In the rows, 128 means zero.
Each row is followed by its class.
[101 195 170 127 116  27 120  97 124 117 109 108 115 149 118 133 125 120
 146 124 129 118 130 107 126 216 114 145 109 160 123 140 148 101  84 159
  75 140 149 124 164 139 148 121  54 133 106 155 156 138 143 115 109 108
 179 135 137]  Y
[ 73  87 126 133 139 123 121  53  99 133 151 141 144 114 125 127 120 154
 134 130 134 118 129 109 125 164 147 129  99 105 121  56 105 146 110 141
  26 140 163 118 139 127 173 114 100 131 151 141 170 109 154 145 119 127
 161 131 131]  Y
[ 92 119 139 130 131  84 123  75 122 130 153 139 137 125 121 126 123 137
 139 133 127 105 131 110 122 169 141 135 110 104 120  70 121 132  98 145
  19 142 154 116 142 118 170 123 113 126 135 146 163 102 142 140 124 121
 162 133 135]  L
[100 167 164 123 120   4 129 110 128 119  87 118 109 160 130 110 123 128
 152 131 131 152 130 106 134 231 134 137 108 167 125 167 136 101  86 145
 120 134 141 122 169 143 142 126  65 120 115 169 126 118 138 121  97 106
 136 136 129]  Z
[ 99 162 167 114 113  26 132 112 130 112  73 121 101 142 133 121 117 128
 153 123 135 134 124 110 131 242 136 129 119 171 132 180 114  84 125 150
 112 119 154 122 177 149 122 129  59 126 116 158 116 130 157 121 101  99
 146 136 145]  Z
[100 176 177 119 111  51 121 108 114 113 110 114 116 139 132 114 121 120
 152 122 138 134 128  97 127 209 133 134 110 157 133 144 104 100 129 165
  48 124 157 125 162 143 136 125  68 122 115 154 140 125 156 125  96  98
 147 131 141]  Y
[ 84 137 153 133 127  58 120  91 103 121 114 123 126 133 124 127 123 141
 138 127 134 146 136 108 121 210 126 140 103 142 123 112 130 123 106 156
  55 146 156 113 154 128 164 123  61 133 132 150 167 122 146 133 101 115
 175 136 128]  Y
[ 80 120 141 125 132  71 123  71 110 124 120 130 133 126 138 128 123 141
 137 126 131 152 128 111 127 194 141 138 105 137 122  99 121 115 110 138
  70 138 152 119 150 127 160 119  79 129 135 151 152 112 142 134 108 116
 152 132 129]  Y
[ 93 115 139 122 127  85 131  90 114 121 130 135 115 124 126 116 120 137
 137 128 135 109 129 109 125 173 142 127 111 127 130 112 104 121 125 146
  45 128 164 118 148 130 142 120 101 123 120 150 142 109 156 138 120 105
 139 129 160]  Y
[100 183 153 131 128  38 122  91 124 124 129 121 127 134 116 132 125 133
 141 128 126 103 133 113 129 206 132 149 111 132 112 108 160 104  77 138
  68 145 144 117 162 126 161 123  84 128 116 150 159 127 145 125 114 126
 154 131 126]  Z
[ 96 158 161 114 117  26 128 109 124 116  88 121 109 132 132 114 120 126
 145 121 136 141 126 112 133 227 143 136 126 161 130 166 119  89 120 150
 105 121 153 124 166 139 130 125  65 111 121 158 124 123 148 124 102  99
 139 139 140]  Z
[ 91 123 130 137 131  98 122  59 125 136 167 137 147 124 114 131 125 139
 138 130 126  81 133 108 117 157 132 137 104  95 119  57 132 142  84 132
  24 142 153 113 154 116 163 118 116 136 135 153 175 118 139 136 137 126
 163 135 134]  L
[ 87  46 143 114 127 101 123  78  99 128 131 162 128 113 147 104 111 146
 147 124 147 112 128 120 126 160 176  99 107 121 141 104  49 132 158 159
  33 110 177 120 145 131 142 127 116 116 157 170 120  76 175 144 116  96
 124 132 159]  L
[ 99 166 149 133 130  40 123  90 118 126 140 125 136 129 115 124 124 139
 134 141 132 109 136 114 135 184 131 152 109 119 125  94 154 124  73 142
  40 152 136 107 143 120 168 125  96 120 127 149 167 108 129 127 124 125
 145 132 120]  Z
[ 94 134 152 113 116  85 124  69 139 120 122 122 117 132 117 130 121 134
 151 120 135  76 128 111 120 200 128 121 112 152 129 147 110 122 118 138
  91 116 164 121 174 142 124 124  70 136 124 157 132 157 155 130 119 108
 162 135 144]  Z
[ 96 144 146 128 129  79 118  89 127 122 138 129 130 130 119 125 124 138
 136 134 130 103 129 114 125 174 132 140 111 118 126  96 130 125  98 142
  48 144 149 116 149 124 150 123 103 126 126 148 156 120 139 132 116 118
 150 132 133]  Y

Each row is followed by its class. Each block has new classes.
[107 123 100 136 144 137 139 136 118 130 124 126 128 134 118 114 119 125
 118 129 114 131 138 120 133 168 114 136 117 144 123 126 152 126 157 126
 112 126 105 133 129 125 121 135 150 149 132 123 129 149 124 142 126 129
 122 141 114]  bd
[142 131 127 130  92 117 111 123 120 115 132 134 101 152 115 107 154 141
 131 129 135 121 103 138 138  79 124 142 110  95 141 127 134 130 108 133
 138 131 184 122 129 130 131 130  41 136 137 134 141 120 123  84 115 151
 134 128 154]  bd
[141 160 144 128 136 114 140 120 136 130 125 130 122 122 128 131 128 127
 133 129 124 134 137 126 142 144 126 125 132 133 132 126 133 130 129 129
 133 127 146 116 136 129 132 143 147 138 126 120 126 110 132  98 129  90
 137 130 116]  cj
[135 174 129 135 102 118 112 104 133 140 127 139  88 132 129 114 146 143
 123 132 134 117 104 144 125  85 134 136 154  91 140 139 120 132  82 129
 141 132 205 119 146 119 115 113  98  83 127 132 131 114 120  81 105 165
 131 112 153]  bd
[133 160 156 124 124 106 127 108 144 134 111 133 104 102 140 138 127 129
 136 136 113 133 142 140 133 144 145 113 147 124 125 115 122 121 107 130
 130 134 172 131 124 115 129 117 160 117 115 128 106  87 142  76 119  96
 142 119 127]  cj
[152 130 139 118 145 123 144 129 132 109 125 155 135 131 127 134 132 127
 148 132 127 126 129 123 133 132 130 132 127 140 129 127 132 128 146 126
 129 121 103 113 136 145 135 125 127 149  95 123 131 128 129 140 138  93
 132 136 120]  dj
[108 149 136 136  93 126  97 106 125 163 122 143  90 131 147 124 131 135
 111 130 133 130 119 140 131  98 132 127 157  83 131 121 115 124  70 133
 143 141 202 147 131  98 114 117 124  64 128 131 103 102 129  82  95 166
 127 101 153]  bd
[140 136 121 119 147 126  92 114 134 133 150 121 127 139 140 138 150 143
 138 123 127 127 117 139 121 111 151 104 125 138 102 117 110 127 117 116
 112 140 141 102 140 112 112 127 145 119 133 159 128 149 126 156 129 142
 129 114 124]  bd
[157 159 116 125 155 128 132 128 130 106 144 130 124 144 132 123 136 133
 146 129 118 132 114 122 121 118 138 129 133 152 134 132 137 132 152 118
 115 127 113  90 162 136 117 119 140 131 132 138 140 159 118 175 137 134
 131 144 106]  bd
[118  85 168 114 127 112 124 120 129 115 121 118 144 107 128 159  99 127
 137 132 140 119 150 142 122 123 137 112  99 124  97  98 113 121 114 125
 146 127 106 133  77 144 143 151  95 125 131 148 124  95 144  93 133  97
 141 102 144]  gf
[140 107 142 118 129 123 137 131 130 107 123 125 147 127 128 139 122 124
 138 123 122 125 131 123 131 138 141 127 109 140 126 133 125 124 151 121
 134 119  82 116 116 138 138 135 107 164 123 131 127 131 131 135 141  98
 137 141 123]  gf
[134 133 131 124 118 142 163 148 135 128 106 125 166 125 140 141 125 120
 145 115 122 131 142 128 120 129 120 140 156 131 157 147 126 128 132 133
 149 126  86 152 136 134 146 119 148 120 112  85 126 125 121 170 143 123
 125 149 127]  cj
[149 123 120 118 154 133  96 126 139 147 156 123 153 143 145 133 157 132
 137 121 140 127 106 123 128 107 138 111 137 145 120 149 120 124 128 108
 102 135 122 113 158 119 115 123 148 129 137 143 128 161 128 179 135 139
 122 134 118]  bd
[121 104 150 119 122 124 112 134 127 129 125 126 148 125 127 138 142 129
 137 129 126 133 140 128 131 134 134 120 114 125 123 130 102 120 131 125
 135 128 110 134 100 129 131 135 111 140 127 132 122 119 127 122 131 106
 144 121 133]  gf
[ 69 135 114 145 118 119 112 100 117 144 136 121  89 106 112 127  98 123
 101 139 102 133 143 134 116 159 148 138 112 122  89 113 126 124 118 125
 113 129 175 116  94 113 103 148 143 102 123 149 122 134 131  94 111 153
 134 109 134]  bd
[123 150 132 132 107 132 147 121 134 141  99 128 129 116 149 139 108 134
 128 122  93 121 146 140  98 124 140 135 145 118 132 136 111 115 128 118
 151 117 115 116 116 133 119 131 134  88 113 123 111 112 123 162 131 139
 133 135 143]  cj
[ 60 111  88 153 139 144 124 134 118 151 134 124 114 117 112 103 108 123
  96 136 132 133 136 121 119 189 118 138 104 129 116 121 149 125 143 134
 104 131 128 145 105 121 110 152 172 139 137 130 123 161 134 138 115 154
 107 126 124]  bd
[105 137 146 125 121 119 109 116 126 141 114 122 120 115 141 139 132 132
 123 131 133 126 132 136 138 138 135 119 147 106 121 121 114 130 108 131
 135 138 170 154 109 106 131 127 144 112 114 128 113  96 139  77 115 121
 128 110 134]  cj
[140 140 116 125 129 138 126 138 130 148 126 137 127 136 129 121 134 133
 115 129 153 123 117 127 131 102 112 133 161 116 145 140 127 128 104 128
 133 130 141 143 157 127 126 104 118  92 136 120 132 130 123 140 138 158
 116 122 133]  bd
